Here is a tiny trained network, its code and every weight. The questions are about switching its units off for an input and a class, where a switched-off unit gives its printed mean instead of its output.

import numpy as np


def w(rows, s, z=0):
    codes = np.array(rows[::2]) - 128.0
    scale = np.full(codes.shape[1], s)
    scale[-1] = z or s
    return codes * scale


def f(y):
    return y / 2 * (1 + np.tanh(0.7978845608 * (y + 0.044715 * y**3)))


def log_softmax(a):
    a = a - a.max(-1, keepdims=True)
    return a - np.log(np.exp(a).sum(-1, keepdims=True))


def net(x, mask):
    res = np.array(x, float).reshape(1, 3) / 4 @ E
    y = f(res @ A[0][:, :-1].T + A[0][:, -1])
    res = res + np.where(mask, y, B[0][:, -1]) @ B[0][:, :-1]
    return log_softmax(res[-1] @ U[:, :-1].T + U[:, -1])


A, B = {}, {}
E = w([
[93,54,30,89,145,218,200],'x0',
[253,98,38,84,1,157,42],'x1',
[82,8,107,231,92,63,102],'x2',
],0.0066)
A[0] = w([
[174,187,200,175,96,45,31,92],'neuron 0',
[219,107,63,102,36,148,46,66],'neuron 1',
[165,238,141,20,161,191,163,88],'neuron 2',
[185,254,126,1,145,201,154,42],'neuron 3',
[107,32,8,93,124,226,193,4],'neuron 4',
[88,7,83,246,89,65,90,42],'neuron 5',
[229,106,58,91,31,152,43,31],'neuron 6',
[178,202,221,183,96,22,22,38],'neuron 7',
],0.0052,0.0023)
B[0] = w([
[154,122,98,59,120,237,196,226],'neuron 0',
[63,187,190,176,223,80,188,249],'neuron 1',
[159,48,216,170,92,51,77,245],'neuron 2',
[165,26,234,161,82,60,73,254],'neuron 3',
[162,104,123,52,104,245,201,225],'neuron 4',
[185,16,244,141,68,80,77,243],'neuron 5',
[46,184,226,185,236,79,207,255],'neuron 6',
[151,107,124,44,126,254,229,242],'neuron 7',
],0.0076,0.0039)
U = w([
[18,184,161,201,223,92,177,103],'0',
[198,50,160,161,55,85,39,104],'1',
[176,129,83,9,100,223,182,107],'2',
[137,198,19,148,101,102,28,254],'3',
[125,183,52,134,95,112,61,56],'4',
],0.012,0.015)

Each question gives the input, the list of numbers given to net, and the class t.
The units are the neurons (one row each of A and B). Each row of codes is followed by its name. A weight is (code - 128) times the scale printed after its matrix; where a second scale follows, it is the last column's (A, B and U).
mask holds one flag per neuron, in row order. A switched-off neuron (its flag False) gives its mean, the last column of its row in B, instead of its output. The means were averaged over made-up inputs and are rounded, as every weight is.
A unit's drop is (log p(t) with every unit on - log p(t) with that unit switched off) / (log p(t) with every unit on - log p(t) with every unit switched off).
The circuit of an input: a set's keep is (log p(t) with only the set's units on - log p(t) with every unit switched off) / (log p(t) with every unit on - log p(t) with every unit switched off). Starting from all 8 units, units are removed one at a time, each time the one whose removal leaves the highest keep (on an exact tie, the one counted first), for as long as the keep stays at least 0.8.
circuit, biggest first: the units of the circuit, biggest drop first
top k neurons: the k neurons with the biggest drops, biggest first
drop when u is switched off: that unit's drop, to one decimal
input [5,3,-5], class 1: circuit, biggest first	(neuron 3; neuron 2)
input [-7,-7,-8], class 1: circuit, biggest first	(neuron 2; neuron 3)
input [-2,6,-7], class 1: circuit, biggest first	(neuron 3)
input [-7,-5,-3], class 2: circuit, biggest first	(neuron 7; neuron 0)
input [2,5,4], class 0: circuit, biggest first	(neuron 6; neuron 1)
input [1,-3,2], class 3: top 2 neurons	(neuron 6; neuron 1)
input [-5,1,2], class 2: circuit, biggest first	(neuron 7; neuron 0)
input [4,-3,-5], class 1: top 2 neurons	(neuron 2; neuron 3)
input [3,-1,0], class 3: top 3 neurons	(neuron 7; neuron 0; neuron 6)
input [-7,-5,-8], class 1: circuit, biggest first	(neuron 2; neuron 3)
input [-8,1,-6], class 2: top 3 neurons	(neuron 7; neuron 0; neuron 5)
input [1,-2,-1], class 3: top 2 neurons	(neuron 6; neuron 1)
input [0,7,-7], class 0: top 3 neurons	(neuron 6; neuron 1; neuron 5)
input [-8,7,-2], class 2: top neuron	(neuron 7)
input [2,3,0], class 3: top 2 neurons	(neuron 7; neuron 0)
input [0,-2,-4], class 1: top 4 neurons	(neuron 6; neuron 1; neuron 2; neuron 3)
input [5,-1,2], class 2: drop when neuron 4 is switched off	0.5
input [1,0,0], class 3: drop when neuron 1 is switched off	0.1
input [3,7,-5], class 0: drop when neuron 4 is switched off	0.0
input [-3,5,-8], class 1: circuit, biggest first	(neuron 3)
